Below is a small trained network, with its code and all its weights. Each question gives an input and a class and asks what happens when units are switched off, that is, made to give their printed mean instead of their output.

import numpy as np


def w(rows, s, z=0):
    codes = np.array(rows[::2]) - 128.0
    scale = np.full(codes.shape[1], s)
    scale[-1] = z or s
    return codes * scale


def f(y):
    return y / 2 * (1 + np.tanh(0.7978845608 * (y + 0.044715 * y**3)))


def log_softmax(a):
    a = a - a.max(-1, keepdims=True)
    return a - np.log(np.exp(a).sum(-1, keepdims=True))


def net(x, mask):
    res = np.array(x, float).reshape(1, 3) / 4 @ E
    y = f(res @ A[0][:, :-1].T + A[0][:, -1])
    res = res + np.where(mask, y, B[0][:, -1]) @ B[0][:, :-1]
    return log_softmax(res[-1] @ U[:, :-1].T + U[:, -1])


A, B = {}, {}
E = w([
[56,126,233],'x0',
[27,128,67],'x1',
[107,10,126],'x2',
],0.011)
A[0] = w([
[76,121,199,47],'neuron 1',
[75,174,184,35],'neuron 2',
[43,150,72,95],'neuron 3',
[117,205,159,106],'neuron 4',
[141,46,106,104],'neuron 5',
[174,144,94,30],'neuron 6',
[104,188,139,43],'neuron 7',
[148,55,84,58],'neuron 8',
[110,82,141,133],'neuron 9',
[197,115,191,28],'neuron 10',
[63,140,185,104],'neuron 11',
[172,111,167,74],'neuron 12',
[50,139,91,94],'neuron 13',
[148,229,70,126],'neuron 14',
[179,114,161,50],'neuron 15',
[83,139,80,36],'neuron 16',
[115,68,136,254],'neuron 17',
[219,136,162,68],'neuron 18',
[144,184,119,74],'neuron 19',
[113,146,5,112],'neuron 20',
[54,141,143,156],'neuron 21',
[123,159,137,15],'neuron 22',
[122,192,123,122],'neuron 23',
[93,113,211,28],'neuron 24',
[122,214,121,154],'neuron 25',
[45,143,77,61],'neuron 26',
[107,181,124,13],'neuron 27',
[98,53,139,30],'neuron 28',
[190,118,164,63],'neuron 29',
[127,143,137,17],'neuron 30',
[174,115,60,218],'neuron 31',
[83,139,100,56],'neuron 32',
[115,131,125,27],'neuron 33',
[152,110,78,153],'neuron 34',
],0.016,0.0078)
B[0] = w([
[150,213,78,192],'neuron 1',
[112,172,71,176],'neuron 2',
[194,57,164,219],'neuron 3',
[71,95,107,193],'neuron 4',
[63,119,67,205],'neuron 5',
[180,173,71,156],'neuron 6',
[81,120,65,157],'neuron 7',
[90,131,37,185],'neuron 8',
[69,129,97,180],'neuron 9',
[201,71,138,177],'neuron 10',
[152,224,116,204],'neuron 11',
[185,77,123,158],'neuron 12',
[193,72,161,201],'neuron 13',
[52,125,93,252],'neuron 14',
[196,89,115,154],'neuron 15',
[186,108,93,160],'neuron 16',
[45,104,143,244],'neuron 17',
[185,88,159,197],'neuron 18',
[111,106,71,167],'neuron 19',
[192,174,166,249],'neuron 20',
[191,133,193,206],'neuron 21',
[172,127,39,124],'neuron 22',
[79,86,92,186],'neuron 23',
[184,195,71,187],'neuron 24',
[55,74,104,222],'neuron 25',
[193,68,145,203],'neuron 26',
[162,107,92,143],'neuron 27',
[101,93,4,186],'neuron 28',
[186,75,123,168],'neuron 29',
[208,110,22,116],'neuron 30',
[102,213,155,252],'neuron 31',
[197,108,124,152],'neuron 32',
[195,113,54,115],'neuron 33',
[131,187,145,192],'neuron 34',
],0.013,0.011)
U = w([
[60,48,6,39],'0',
[220,44,127,26],'1',
[167,206,77,116],'2',
[62,111,193,253],'3',
],0.014,0.006)

Each question gives the input, the list of numbers given to net, and the class t.
The units are the neurons (one row each of A and B). Each row of codes is followed by its name. A weight is (code - 128) times the scale printed after its matrix; where a second scale follows, it is the last column's (A, B and U).
mask holds one flag per neuron, in row order. A switched-off neuron (its flag False) gives its mean, the last column of its row in B, instead of its output. The means were averaged over made-up inputs and are rounded, as every weight is.
A unit's drop is (log p(t) with every unit on - log p(t) with that unit switched off) / (log p(t) with every unit on - log p(t) with every unit switched off).
The circuit of an input: a set's keep is (log p(t) with only the set's units on - log p(t) with every unit switched off) / (log p(t) with every unit on - log p(t) with every unit switched off). Starting from the 12 units with the biggest drops (on a tie, the unit counted first), units are removed one at a time, each time the one whose removal leaves the highest keep (on an exact tie, the one counted first), for as long as the keep stays at least 0.8.
circuit, biggest first: the units of the circuit, biggest drop first
unit that matters most: the unit with the biggest drop
top k neurons: the k neurons with the biggest drops, biggest first
drop of u: that unit's drop, to one decimal
input [6,-8,-8], class 0: circuit, biggest first -> neuron 4
input [-5,-5,-6], class 0: top 2 neurons -> neuron 14; neuron 25
input [8,6,4], class 2: top 2 neurons -> neuron 11; neuron 1
input [5,-8,8], class 0: top 2 neurons -> neuron 28; neuron 5
input [8,8,-4], class 1: top 4 neurons -> neuron 3; neuron 13; neuron 26; neuron 21
input [8,-2,-8], class 0: top 3 neurons -> neuron 4; neuron 25; neuron 23
input [-7,-8,8], class 0: top 3 neurons -> neuron 5; neuron 8; neuron 20
input [-6,-7,8], class 0: top 2 neurons -> neuron 5; neuron 8
input [-8,4,7], class 2: top 3 neurons -> neuron 20; neuron 31; neuron 34
input [5,-5,-5], class 0: top 2 neurons -> neuron 4; neuron 20
input [-6,-4,-7], class 0: drop of neuron 25 -> 0.2
input [8,5,5], class 2: drop of neuron 11 -> 0.1
input [-5,5,-8], class 0: drop of neuron 26 -> 0.0
input [-5,1,-6], class 0: unit that matters most -> neuron 14
